x =
[[ 11.9  18.1 -30.1 -19.5 -18.1  12.6  25.6 -36.0  -8.1   3.9 -31.4 -22.5
   23.5 -36.7  19.6  23.9]
 [-14.8 -17.4 -22.3 -18.9  21.0 -15.7  11.3  10.5 -19.2 -18.4 -23.8 -22.4
   37.3  20.3  17.9  35.0]
 [-32.0   2.5 -30.5 -27.6 -15.3 -14.2   0.0  21.6 -24.4 -33.1 -21.0 -28.8
   16.2  23.6 -37.1   1.6]
 [  0.2  26.2  -9.0 -10.1 -27.6   9.1   4.6 -10.0   2.5  -2.4  -8.9  -6.5
    2.5 -10.2 -20.6  -3.5]
 [  4.7 -27.2  28.2   5.5  -0.3  -3.0 -22.1  21.0  31.5  11.2  44.6  26.0
   21.3  18.2 -20.5  11.9]
 [ -5.3  14.6  45.1   1.3 -11.5   5.7 -18.4  17.7  37.2   9.1  61.9  28.5
  -14.6  10.7 -38.0 -18.7]
 [  5.7  26.5 -14.0   6.1 -11.7   9.3  15.8 -20.4 -11.7  -4.1 -21.7  -4.5
  -24.6 -18.5   5.9 -22.1]
 [  2.8  21.8   4.5  -0.1 -28.3  11.7   0.6 -17.7  13.6   8.5   7.9   4.3
   -0.3 -23.9 -12.6  -2.7]
 [ 29.7 -21.1   0.1  20.7 -29.9  18.9  -3.3 -43.4  18.9  23.3  -4.5  15.5
   11.3 -47.4  18.8   8.3]
 [-20.6  18.8 -24.4 -24.6  22.8 -12.0  26.5  17.0 -26.0 -26.5 -29.4 -26.3
   13.8  24.2   5.3  13.7]
 [ -4.3 -25.7 -27.9 -14.8   5.7 -11.4   5.4  -0.3 -16.0 -13.5 -33.4 -21.6
   33.7   7.2  19.3  32.7]
 [-21.6  36.5 -25.8 -28.8  10.2  -7.8  24.0  14.7 -32.4 -27.8 -27.3 -31.4
    5.3  22.6  -6.0   2.9]]
Indices start at 1.
(1, 1) -> 11.9
(7, 3) -> -14.0
(11, 13) -> 33.7
(6, 6) -> 5.7
(5, 15) -> -20.5
(10, 10) -> -26.5
(2, 13) -> 37.3
(9, 10) -> 23.3
(1, 10) -> 3.9
(10, 1) -> -20.6
(7, 1) -> 5.7
(9, 15) -> 18.8
(3, 15) -> -37.1
(7, 10) -> -4.1
(12, 7) -> 24.0
(7, 7) -> 15.8
(9, 2) -> -21.1
(8, 5) -> -28.3
(11, 2) -> -25.7
(9, 13) -> 11.3
(10, 3) -> -24.4
(2, 11) -> -23.8
(4, 9) -> 2.5
(8, 7) -> 0.6
(12, 1) -> -21.6
(5, 7) -> -22.1
(6, 13) -> -14.6
(1, 3) -> -30.1
(10, 14) -> 24.2
(11, 15) -> 19.3
(8, 1) -> 2.8
(9, 12) -> 15.5
(8, 13) -> -0.3
(1, 8) -> -36.0
(2, 9) -> -19.2
(3, 8) -> 21.6

data =
[[950 711 188 713 734]
 [946 948 490 970 603]
 [151 356 728 359 277]
 [409 405 711 523 608]
 [452 300 673 367 826]
 [ 63 127 252 129  93]
 [177   9 209  52 430]]
Indices start at 1.
row 1 col 1	950
row 4 col 1	409
row 2 col 1	946
row 3 col 3	728
row 6 col 4	129
row 1 col 3	188
row 6 col 1	63
row 3 col 1	151
row 6 col 2	127
row 4 col 5	608
row 1 col 4	713
row 2 col 4	970
row 2 col 5	603
row 5 col 2	300
row 3 col 2	356

B =
[[  10.310 -228.526   40.149   82.272  -19.364 -155.653]
 [  33.846 -238.884  -87.304   72.232 -227.845 -171.105]
 [ -43.835   99.139 -140.051 -212.845 -162.456   76.738]
 [  62.560  -46.441  -98.324  -97.880   23.700 -140.443]
 [ 178.754  104.711 -150.949 -218.832  255.400   -4.084]
 [-259.054 -192.093   30.627  -88.977  -46.547 -176.679]
 [-188.077 -102.431   24.547 -121.021  154.173   32.583]
 [-275.615 -131.573   35.521 -115.359  -87.079 -231.721]]
Indices start at 1.
row 1 col 1 => 10.310
row 2 col 6 => -171.105
row 7 col 1 => -188.077
row 1 col 5 => -19.364
row 3 col 5 => -162.456
row 7 col 5 => 154.173
row 5 col 3 => -150.949
row 2 col 4 => 72.232
row 4 col 2 => -46.441
row 1 col 6 => -155.653
row 8 col 1 => -275.615
row 7 col 6 => 32.583
row 6 col 6 => -176.679
row 8 col 5 => -87.079
row 1 col 3 => 40.149
row 4 col 1 => 62.560
row 5 col 6 => -4.084
row 5 col 5 => 255.400
row 3 col 2 => 99.139
row 6 col 3 => 30.627
row 2 col 1 => 33.846
row 3 col 6 => 76.738
row 8 col 6 => -231.721
row 4 col 5 => 23.700
row 8 col 2 => -131.573
row 7 col 3 => 24.547
row 6 col 1 => -259.054
row 7 col 2 => -102.431

M =
[[-27   8  27  -1   1]
 [ 24  -7 -35  -1  -9]]
Indices start at 1.
(1, 1) => -27
(1, 3) => 27
(1, 4) => -1
(2, 3) => -35

a =
[[-35.8   7.0   0.4 -21.4  -1.2   3.7 -13.6  -5.7  14.7 -23.2 -15.1  10.2
  -12.2 -19.3]
 [  0.3  -9.4  20.4  -3.7 -25.4 -19.4 -46.1 -21.4  32.8  -4.0  17.5  28.3
  -42.6   0.7]
 [  9.7  -6.9  -0.4  32.2  -5.7 -13.9  -5.9 -11.4  28.5  34.2 -20.3  19.6
    7.9  30.9]
 [-29.5   9.6   5.0 -10.5  -5.3  -1.9 -13.3 -15.1  15.1  -8.2 -30.7   1.8
  -13.7 -12.3]
 [ -1.1   8.6 -28.0  20.0  34.3  25.8  58.5  32.8  -5.7  18.5 -25.7  -5.3
   46.1  20.9]
 [  2.8   9.3 -17.9  15.9  26.5  16.8  45.3  24.8 -27.2  11.1 -31.4 -25.9
   41.4  16.9]
 [-27.7  13.0   1.3 -24.7  -6.2   6.5  -5.4  -0.2 -15.3 -29.5  -4.3 -14.9
  -11.8 -23.6]
 [ -9.5  11.2 -19.0  14.0  19.9  13.4  38.0  19.0 -16.6  13.5 -41.1 -20.0
   45.8  13.1]
 [-17.6   9.0 -16.6 -10.8  24.9  23.8  21.1  13.6  16.2 -20.7  -8.7  10.4
   21.5 -12.3]
 [ 17.8 -18.1   5.1  38.5 -14.4 -16.0   0.7  -5.7  10.5  46.2  -7.7   6.2
    2.2  36.9]]
Rows and columns are counted from 1.
row 1 col 1 = -35.8
row 8 col 11 = -41.1
row 1 col 2 = 7.0
row 4 col 9 = 15.1
row 7 col 13 = -11.8
row 8 col 1 = -9.5
row 4 col 11 = -30.7
row 1 col 9 = 14.7
row 1 col 6 = 3.7
row 3 col 4 = 32.2
row 2 col 5 = -25.4
row 4 col 5 = -5.3
row 9 col 14 = -12.3
row 2 col 11 = 17.5
row 6 col 1 = 2.8
row 4 col 3 = 5.0
row 1 col 7 = -13.6
row 8 col 3 = -19.0
row 9 col 7 = 21.1
row 9 col 2 = 9.0
row 7 col 4 = -24.7
row 6 col 11 = -31.4
row 6 col 13 = 41.4
row 5 col 14 = 20.9
row 9 col 9 = 16.2
row 1 col 5 = -1.2
row 6 col 2 = 9.3
row 10 col 3 = 5.1
row 2 col 12 = 28.3
row 2 col 10 = -4.0
row 6 col 5 = 26.5
row 5 col 9 = -5.7

m =
[[-12.9, -8.6, 6.6, 4.5, -7.8, 23.5, -10.0, 18.2, -22.0, 27.9, 4.9, -18.1, 6.8, -23.3, -13.7],
 [14.3, -24.0, 24.6, 14.5, -3.8, 18.0, 15.9, 1.4, 4.8, 21.2, 9.2, -24.7, 23.8, -2.7, 3.8],
 [24.7, -48.3, 12.1, 4.7, -18.4, -7.5, 8.2, -22.8, 6.8, -6.0, 24.8, -38.5, 10.8, 7.1, 16.0],
 [-55.2, 28.2, 3.2, -20.8, -6.5, 5.9, -18.7, 18.4, 17.9, 3.3, -32.6, 23.4, 2.7, 19.5, -6.0],
 [-46.1, -3.4, 1.1, -29.2, -23.6, -19.6, -18.2, -14.3, 32.9, -24.2, -21.8, 5.7, -0.5, 36.8, 11.0],
 [-60.2, 25.6, 11.9, -14.7, -7.1, 22.6, -19.3, 29.6, 10.4, 22.6, -32.3, 14.7, 11.3, 7.7, -13.8]]
Rows and columns are counted from 1.
(1, 1) -> -12.9
(5, 5) -> -23.6
(6, 8) -> 29.6
(6, 12) -> 14.7
(5, 9) -> 32.9
(1, 6) -> 23.5
(5, 1) -> -46.1
(6, 1) -> -60.2
(4, 4) -> -20.8
(3, 1) -> 24.7
(4, 8) -> 18.4
(2, 11) -> 9.2
(2, 6) -> 18.0
(1, 12) -> -18.1
(6, 4) -> -14.7
(5, 14) -> 36.8
(1, 13) -> 6.8
(2, 1) -> 14.3
(5, 11) -> -21.8
(2, 2) -> -24.0
(6, 9) -> 10.4
(1, 14) -> -23.3
(4, 14) -> 19.5
(3, 6) -> -7.5
(2, 5) -> -3.8
(4, 13) -> 2.7
(1, 3) -> 6.6
(5, 12) -> 5.7
(3, 7) -> 8.2
(2, 7) -> 15.9
(4, 12) -> 23.4
(3, 5) -> -18.4
